[[126 127 120 134 128 123 143 120 131 140 126]
 [102 117 151 156 137 151 141 142 145 149 155]
 [122 132 127 129 134 134 130 135 123 130 128]
 [141 125 120 112 114 112 114 115 125 110 116]
 [125 131 126 127 132 130 130 131 124 129 126]
 [130 104 147 134 109 123 110 116 149 118 144]
 [128 122 137 129 123 130 121 128 134 122 133]
 [131 109 130 136 112 115 132 107 146 133 134]]
The 5th entry, reading row by row?
A: 128
The bottom entry of the column that holds the largest entry?
A: 136
The top-right entry?
A: 126
The second largest entry: 155
The last entry, reading row by row: 134
The top entry of the column that holds the largest entry?
A: 134
The entry just right of the smallest entry?
A: 117
The second entry in reading order: 127
The 3rd smallest entry is 107
The 3rd entry on the main diagonal -> 127
The bottom entry of the column that holds the smallest entry: 131
The second smallest entry?
A: 104
The entry just right of 146 is 133
The first entry, reading row by row: 126
The entry just right of the largest entry?
A: 137
The entry just right of 121 -> 128
The entry just left of 142 -> 141
The third entry on the diagonal from the top-right corner is 123
The largest entry in the last row is 146
The entry directly above 118?
A: 129
The largest entry in the first row: 143
The smallest entry in the first column?
A: 102
The entry directly below 104?
A: 122
The fifth entry from the end, reading row by row: 132

W =
118  125  126  123  118  126  128
121  107  126  126  137  140  126
106  118  112  124  131  123  120
118  124  134  131  110  118  136
138  110  121  132  142  118  120
121  138  115  128  140  115  121
133  133  134  127  137  127  124
142  126  130  139  141  112  119
107  118  141  127  128  139  135
138  149  137  134  131  125  126
133  142  145  135  110  116  113
What is the top entry of the column that holds the largest entry?
Answer: 125
The entry just right of the centre entry is 140
What is the centre entry?
Answer: 128
What is the bottom-left entry?
Answer: 133
The entry just left of the largest entry is 138
The entry in the bottom-right corner -> 113
The minimum: 106
The bottom entry of the column that holds the largest entry: 142
The 2nd largest entry: 145
The first entry, reading row by row -> 118
What is the entry in the top-right corner?
Answer: 128
The largest entry in the last column is 136
The entry directly below the smallest entry is 118
The entry directly above the largest entry is 118
What is the largest entry in the first column?
Answer: 142
What is the entry just right of 145?
Answer: 135
What is the last entry in the row that holds the smallest entry?
Answer: 120
The third entry on the main diagonal -> 112
What is the entry just right of the largest entry?
Answer: 137
What is the 4th entry in reading order?
Answer: 123

Questions about the array below.
1) Find the entry in the top-left corner.
2) Find the entry just left of 137.
3) Find the entry just left of 125.
4) Find the smallest entry in the last column.
5) Find the first entry on the diagonal from the top-right corner.
6) Find the entry just right of 130.
7) Find the second entry on the main diagonal.
8) Find the 3rd largest entry.
[[150 140 129 144 129 129 134 142]
 [109 137 130 125 136 109 129 108]
 [143 116 116 128 132 139 134 124]]
1) 150
2) 109
3) 130
4) 108
5) 142
6) 125
7) 137
8) 143
